W =
[[128 127 139 129 137 126 122 124 120 124 121 125 139 141 122 132]
 [135 127 133 134 132 135 123 117 124 123 125 120 137 148 135 129]
 [123 127 134 125 134 121 126 133 124 129 124 132 131 125 117 130]
 [136 129 117 133 119 139 133 122 137 127 136 125 122 131 142 122]
 [129 126 139 130 138 126 122 123 121 123 121 126 140 143 121 131]
 [122 125 143 126 146 116 124 133 122 124 118 137 140 134 101 130]
 [127 128 137 128 134 125 121 124 118 127 121 123 137 137 128 134]
 [120 126 134 124 139 116 129 139 128 128 124 141 130 120 102 127]
 [128 127 138 129 135 126 121 123 119 126 121 123 138 140 127 133]]
W[0, 0]	128
W[:, 7]	[124, 117, 133, 122, 123, 133, 124, 139, 123]
W[3]	[136, 129, 117, 133, 119, 139, 133, 122, 137, 127, 136, 125, 122, 131, 142, 122]
W[:, 2]	[139, 133, 134, 117, 139, 143, 137, 134, 138]
W[:, 13]	[141, 148, 125, 131, 143, 134, 137, 120, 140]
W[2, 13]	125
W[:, 0]	[128, 135, 123, 136, 129, 122, 127, 120, 128]
W[4, 9]	123
W[6, 6]	121
W[4, 12]	140
W[5, 0]	122
W[1, 8]	124
W[5, 14]	101
W[1, 4]	132
W[:, 11]	[125, 120, 132, 125, 126, 137, 123, 141, 123]
W[1, 3]	134
W[1]	[135, 127, 133, 134, 132, 135, 123, 117, 124, 123, 125, 120, 137, 148, 135, 129]
W[0, 6]	122
W[8, 7]	123
W[:, 14]	[122, 135, 117, 142, 121, 101, 128, 102, 127]
W[8, 11]	123
W[7, 14]	102
W[0]	[128, 127, 139, 129, 137, 126, 122, 124, 120, 124, 121, 125, 139, 141, 122, 132]
W[:, 9]	[124, 123, 129, 127, 123, 124, 127, 128, 126]
W[6, 13]	137
W[1, 14]	135
W[6]	[127, 128, 137, 128, 134, 125, 121, 124, 118, 127, 121, 123, 137, 137, 128, 134]
W[5, 12]	140
W[3, 6]	133
W[1, 11]	120
W[8, 4]	135
W[6, 8]	118
W[6, 2]	137
W[6, 11]	123
W[4, 7]	123
W[5, 9]	124

A =
128  143  124  133  140  114  134  125  142
113  138  116  124  124  113  138  113  136
136  147  127  128  139  111  132  124  141
106  141  120  134  132  121  140  114  142
A[0,-9]	128
A[-4,-8]	143
A[0]	[128, 143, 124, 133, 140, 114, 134, 125, 142]
A[:, -3]	[134, 138, 132, 140]
A[-2,6]	132
A[-3,4]	124
A[3,2]	120
A[-2,-5]	139
A[-2,-4]	111
A[2]	[136, 147, 127, 128, 139, 111, 132, 124, 141]
A[0,7]	125
A[-3,-3]	138

arr = [138, 108, 142, 138, 120, 106, 120]
arr[0]	138
arr[4]	120
arr[1]	108
arr[6]	120

grid =
[[125, 120, 122, 123],
 [124, 119, 121, 122],
 [119, 107, 112, 110],
 [128, 116, 119, 119],
 [126, 128, 125, 127],
 [120, 110, 114, 113],
 [118, 105, 110, 108],
 [121, 112, 116, 115],
 [119, 108, 113, 111],
 [128, 128, 128, 128],
 [118, 106, 111, 109],
 [125, 122, 123, 125],
 [128, 113, 117, 128],
 [128, 127, 127, 128],
 [118, 107, 112, 110],
 [120, 109, 114, 112]]
Rows and columns are counted from 0.
row 0 col 0	125
row 13 col 1	127
row 11 col 2	123
row 6 col 0	118
row 2 col 3	110
row 4 col 0	126
row 8 col 1	108
row 3 col 0	128
row 11 col 0	125
row 14 col 0	118
row 10 col 2	111
row 7 col 3	115
row 13 col 2	127
row 14 col 3	110
row 7 col 2	116
row 12 col 0	128
row 13 col 0	128
row 1 col 3	122
row 11 col 3	125
row 5 col 2	114
row 6 col 2	110
row 8 col 2	113
row 10 col 1	106
row 10 col 0	118
row 5 col 3	113
row 5 col 0	120
row 2 col 0	119
row 4 col 2	125
row 4 col 3	127
row 14 col 1	107

data = [147 149 135 112]
data[-4] -> 147
data[3] -> 112

x =
[[125 124 120 110 124 108 110 116]
 [112 147 146 128 113 130 125 143]
 [112 148 146 129 112 128 124 142]
 [118 132 128 113 118 111 112 123]
 [104 150 144 122 104 122 120 138]]
x[0, 0] = 125
x[4, 3] = 122
x[3, 0] = 118
x[2, 3] = 129
x[2, 5] = 128
x[4, 6] = 120
x[3, 2] = 128
x[4, 2] = 144
x[:, 1] = [124, 147, 148, 132, 150]
x[3, 4] = 118
x[3, 1] = 132
x[2, 1] = 148
x[0] = [125, 124, 120, 110, 124, 108, 110, 116]
